Below is a small trained network, with its code and all its weights. Each question gives an input and a class and asks what happens when units are switched off, that is, made to give their printed mean instead of their output.

import numpy as np


def w(rows, s, z=0):
    codes = np.array(rows[::2]) - 128.0
    scale = np.full(codes.shape[1], s)
    scale[-1] = z or s
    return codes * scale


def norm(h):
    return h / np.sqrt((h * h).mean(-1, keepdims=True) + 1e-5)


def f(y):
    return y / 2 * (1 + np.tanh(0.7978845608 * (y + 0.044715 * y**3)))


def log_softmax(a):
    a = a - a.max(-1, keepdims=True)
    return a - np.log(np.exp(a).sum(-1, keepdims=True))


def net(x, mask):
    res = np.array(x, float).reshape(1, 7) / 4 @ E
    u = 0
    for l in range(3):
        y = f(norm(res) @ A[l][:, :-1].T + A[l][:, -1])
        res = res + np.where(mask[u : u + 6], y, B[l][:, -1]) @ B[l][:, :-1]
        u += 6
    return log_softmax(norm(res)[-1] @ U[:, :-1].T + U[:, -1])


A, B = {}, {}
E = w([
[135,131,132,142,124,133,122,138,138,135,128],'x0',
[202,206,180,110,110,149,168,149,86,67,207],'x1',
[192,154,58,180,204,93,193,92,179,49,84],'x2',
[218,2,151,167,104,89,148,147,49,137,113],'x3',
[156,95,205,75,150,201,120,81,155,104,80],'x4',
[136,135,61,78,82,197,211,200,104,142,51],'x5',
[126,125,124,126,121,130,131,119,132,127,133],'x6',
],0.0051)
A[0] = w([
[166,62,226,57,201,252,100,63,170,99,51,16],'0.n1',
[68,53,80,163,111,123,99,77,155,165,43,23],'0.n2',
[222,45,139,139,126,71,135,108,58,170,118,98],'0.n3',
[43,65,97,169,153,112,86,79,167,169,53,79],'0.n4',
[125,110,200,137,146,54,67,67,157,107,158,4],'0.n5',
[126,107,200,154,181,30,46,88,173,104,195,75],'0.n6',
],0.0044,0.0048)
B[0] = w([
[108,166,180,131,80,94,219,66,158,213,85,247],'0.n1',
[209,116,105,57,196,103,114,237,166,164,177,160],'0.n2',
[21,116,159,143,112,129,155,161,223,48,140,250],'0.n3',
[191,129,137,56,190,121,108,173,160,154,188,210],'0.n4',
[87,95,18,191,164,202,164,112,51,175,184,128],'0.n5',
[118,100,92,169,162,255,144,84,58,147,150,227],'0.n6',
],0.0067,0.0021)
A[1] = w([
[73,166,2,205,111,12,120,219,65,164,203,40],'1.n1',
[128,118,44,64,65,214,200,181,101,137,37,6],'1.n2',
[44,237,96,81,168,165,87,85,177,138,134,64],'1.n3',
[37,82,194,73,83,150,75,147,81,218,159,30],'1.n4',
[186,119,69,169,246,73,199,56,183,87,70,33],'1.n5',
[200,12,139,141,101,82,128,102,56,118,102,11],'1.n6',
],0.0046,0.0025)
B[1] = w([
[169,110,255,66,120,170,202,4,159,182,47,251],'1.n1',
[104,90,99,233,220,178,68,56,81,149,221,236],'1.n2',
[92,2,149,200,90,75,202,200,148,72,146,204],'1.n3',
[170,213,49,157,87,74,83,126,88,44,57,207],'1.n4',
[111,195,102,110,5,119,29,156,36,108,83,241],'1.n5',
[34,154,97,158,122,112,159,169,207,110,145,143],'1.n6',
],0.0071,0.0032)
A[2] = w([
[131,116,56,122,138,239,229,204,73,164,80,78],'2.n1',
[236,188,208,87,137,146,182,173,88,69,247,81],'2.n2',
[22,210,114,111,135,145,148,152,215,108,166,1],'2.n3',
[96,3,179,189,105,72,179,211,124,68,102,35],'2.n4',
[158,150,117,118,139,141,141,156,135,78,154,100],'2.n5',
[90,123,189,84,50,139,46,182,69,185,153,39],'2.n6',
],0.0052,0.004)
B[2] = w([
[120,131,192,155,162,126,77,52,106,113,232,218],'2.n1',
[122,51,53,71,204,78,76,184,193,236,86,254],'2.n2',
[110,2,183,201,96,97,167,169,136,56,146,121],'2.n3',
[46,169,144,140,130,144,175,171,184,79,188,213],'2.n4',
[118,79,149,158,107,107,72,141,122,168,72,125],'2.n5',
[173,185,53,164,125,136,154,113,132,67,84,148],'2.n6',
],0.0069,0.003)
U = w([
[108,104,99,217,222,224,87,35,39,131,249,254],'0',
[34,85,170,171,74,99,213,237,206,13,157,96],'1',
[186,247,52,120,20,98,46,146,43,51,28,138],'2',
[182,79,81,33,242,72,74,228,194,234,112,93],'3',
[158,164,247,79,90,139,241,1,159,188,60,74],'4',
],0.009,0.0009)

Each question gives the input, the list of numbers given to net, and the class t.
The units are the neurons (one row each of A and B). Each row of codes is followed by its name. A weight is (code - 128) times the scale printed after its matrix; where a second scale follows, it is the last column's (A, B and U).
mask holds one flag per neuron, layer by layer. A switched-off neuron (its flag False) gives its mean, the last column of its row in B, instead of its output. The means were averaged over made-up inputs and are rounded, as every weight is.
A unit's drop is (log p(t) with every unit on - log p(t) with that unit switched off) / (log p(t) with every unit on - log p(t) with every unit switched off).
The circuit of an input: a set's keep is (log p(t) with only the set's units on - log p(t) with every unit switched off) / (log p(t) with every unit on - log p(t) with every unit switched off). Starting from the 12 units with the biggest drops (on a tie, the unit counted first), units are removed one at a time, each time the one whose removal leaves the highest keep (on an exact tie, the one counted first), for as long as the keep stays at least 0.8.
units of the circuit, in order: the units of the circuit, biggest drop first
top k neurons: the k neurons with the biggest drops, biggest first
k most important neurons of layer l: the k neurons of layer l with the biggest drops, biggest first
input [5,-7,-2,-4,7,1,3], class 3: top 2 neurons : 0.n2; 0.n4
input [8,2,-1,6,-7,-5,5], class 4: top 2 neurons : 1.n1; 1.n3
input [6,-1,-8,-6,-1,3,8], class 2: units of the circuit, in order : 1.n4
input [4,-1,-7,5,4,-5,-7], class 2: top 3 neurons : 1.n4; 1.n3; 1.n2
input [4,6,5,3,6,1,-6], class 3: 2 most important neurons of layer 1 : 1.n1; 1.n4
input [-5,-4,-2,4,3,4,-1], class 0: top 2 neurons : 1.n2; 1.n3
input [3,7,1,6,-5,6,6], class 3: top 3 neurons : 2.n2; 0.n6; 1.n3
input [6,7,-8,-8,8,1,3], class 1: 3 most important neurons of layer 1 : 1.n3; 1.n1; 1.n5
input [8,-7,-7,1,7,2,6], class 2: 2 most important neurons of layer 1 : 1.n4; 1.n1
input [-3,7,-2,2,6,3,1], class 3: top 2 neurons : 2.n2; 1.n1
input [-4,6,1,-8,-7,8,-4], class 0: units of the circuit, in order : 2.n1; 1.n2
input [5,-3,0,-8,-2,-6,-6], class 1: top 2 neurons : 1.n3; 1.n2
input [-5,6,5,-1,5,2,7], class 3: top 3 neurons : 2.n2; 1.n4; 1.n1
input [0,-1,-1,-3,-3,5,-5], class 0: units of the circuit, in order : 1.n2
input [6,8,-8,3,3,8,-2], class 0: top 4 neurons : 1.n2; 2.n1; 1.n5; 0.n4
input [-6,7,5,-3,-8,-2,-1], class 4: top 3 neurons : 1.n1; 0.n4; 0.n2
input [2,1,3,1,8,8,-2], class 0: 2 most important neurons of layer 1 : 1.n2; 1.n1
input [8,-2,2,-7,-8,-7,-8], class 4: top 2 neurons : 1.n1; 0.n3
input [-5,-7,0,8,5,-2,-4], class 1: 2 most important neurons of layer 2 : 2.n4; 2.n2
input [2,4,-7,5,2,4,-2], class 2: units of the circuit, in order : 1.n4
input [8,8,8,6,-4,-6,-2], class 2: 3 most important neurons of layer 1 : 1.n5; 1.n3; 1.n2
input [8,7,-3,-5,-5,6,8], class 3: 2 most important neurons of layer 0 : 0.n6; 0.n3
